Below are the code and all the weights of a small trained network. Each question names an input and a class and asks about switching units off, where a switched-off unit gives its printed mean instead of its output.

import numpy as np


def w(rows, s, z=0):
    codes = np.array(rows[::2]) - 128.0
    scale = np.full(codes.shape[1], s)
    scale[-1] = z or s
    return codes * scale


def f(y):
    return y / 2 * (1 + np.tanh(0.7978845608 * (y + 0.044715 * y**3)))


def log_softmax(a):
    a = a - a.max(-1, keepdims=True)
    return a - np.log(np.exp(a).sum(-1, keepdims=True))


def net(x, mask):
    res = np.array(x, float).reshape(1, 5) / 4 @ E
    y = f(res @ A[0][:, :-1].T + A[0][:, -1])
    res = res + np.where(mask, y, B[0][:, -1]) @ B[0][:, :-1]
    return log_softmax(res[-1] @ U[:, :-1].T + U[:, -1])


A, B = {}, {}
E = w([
[189,149,64],'x0',
[126,136,123],'x1',
[60,132,177],'x2',
[222,253,254],'x3',
[139,95,150],'x4',
],0.01)
A[0] = w([
[203,146,117,94],'n1',
[166,172,126,95],'n2',
[62,173,120,142],'n3',
[136,70,31,2],'n4',
[197,156,119,87],'n5',
[141,171,181,120],'n6',
[140,106,138,176],'n7',
[109,99,45,222],'n8',
[132,215,250,165],'n9',
[114,93,125,90],'n10',
[81,92,120,110],'n11',
[224,107,133,91],'n12',
[120,171,172,46],'n13',
[122,213,112,84],'n14',
[78,206,142,104],'n15',
[185,161,117,84],'n16',
[131,94,60,200],'n17',
[55,173,194,40],'n18',
[167,85,141,157],'n19',
[13,102,123,138],'n20',
[205,159,132,96],'n21',
[199,96,113,111],'n22',
[136,119,65,107],'n23',
[137,114,170,168],'n24',
[109,189,188,39],'n25',
[126,71,35,78],'n26',
[163,109,131,140],'n27',
[129,116,85,63],'n28',
],0.013,0.0091)
B[0] = w([
[58,162,145,158],'n1',
[91,133,153,152],'n2',
[130,93,147,148],'n3',
[113,254,65,182],'n4',
[17,168,190,157],'n5',
[132,124,119,178],'n6',
[171,144,76,150],'n7',
[171,36,170,235],'n8',
[195,153,76,253],'n9',
[93,108,104,141],'n10',
[52,149,194,170],'n11',
[90,152,135,156],'n12',
[163,87,171,148],'n13',
[103,101,85,146],'n14',
[149,126,147,149],'n15',
[67,168,194,152],'n16',
[167,93,150,212],'n17',
[108,72,184,155],'n18',
[124,151,98,145],'n19',
[91,98,195,215],'n20',
[93,136,132,169],'n21',
[87,193,118,146],'n22',
[173,137,105,159],'n23',
[129,137,78,157],'n24',
[178,73,140,162],'n25',
[162,153,81,203],'n26',
[109,177,104,137],'n27',
[134,154,137,138],'n28',
],0.0077,0.015)
U = w([
[252,93,206,134],'0',
[235,255,118,244],'1',
[42,201,220,6],'2',
],0.0097,0.0022)

Each question gives the input, the list of numbers given to net, and the class t.
The units are the neurons (one row each of A and B). Each row of codes is followed by its name. A weight is (code - 128) times the scale printed after its matrix; where a second scale follows, it is the last column's (A, B and U).
mask holds one flag per neuron, in row order. A switched-off neuron (its flag False) gives its mean, the last column of its row in B, instead of its output. The means were averaged over made-up inputs and are rounded, as every weight is.
A unit's drop is (log p(t) with every unit on - log p(t) with that unit switched off) / (log p(t) with every unit on - log p(t) with every unit switched off).
The circuit of an input: a set's keep is (log p(t) with only the set's units on - log p(t) with every unit switched off) / (log p(t) with every unit on - log p(t) with every unit switched off). Starting from the 12 units with the biggest drops (on a tie, the unit counted first), units are removed one at a time, each time the one whose removal leaves the highest keep (on an exact tie, the one counted first), for as long as the keep stays at least 0.8.
circuit, biggest first: the units of the circuit, biggest drop first
unit that matters most: the unit with the biggest drop
k most important neurons: the k neurons with the biggest drops, biggest first
drop when u is switched off: that unit's drop, to one decimal
input [4,4,4,-6,-8], class 0: unit that matters most : n8
input [-3,-1,3,1,-8], class 0: circuit, biggest first : n4, n5
input [-4,-2,0,1,1], class 1: circuit, biggest first : n8, n20
input [-2,1,-2,2,6], class 1: circuit, biggest first : n8, n20
input [-7,-1,-2,3,-2], class 1: 4 most important neurons : n8, n9, n20, n17
input [-7,3,0,4,6], class 1: 4 most important neurons : n8, n9, n20, n17
input [-2,3,-1,-7,-7], class 0: 2 most important neurons : n8, n17
input [7,6,6,-8,-5], class 0: 3 most important neurons : n8, n17, n20
input [-5,2,4,7,-2], class 0: 2 most important neurons : n18, n25
input [5,0,-1,7,-8], class 2: 2 most important neurons : n5, n16
input [3,-5,-3,5,-7], class 2: 3 most important neurons : n5, n16, n1
input [3,8,-5,-6,6], class 1: 2 most important neurons : n4, n26
input [5,-1,2,-4,-8], class 0: 3 most important neurons : n8, n9, n17
input [-7,-4,2,5,-2], class 0: circuit, biggest first : n25
input [6,-1,0,2,-4], class 2: drop when n9 is switched off : 0.2
input [1,4,-7,5,2], class 2: drop when n5 is switched off : 0.2
input [2,2,-3,4,-5], class 2: drop when n5 is switched off : 0.4
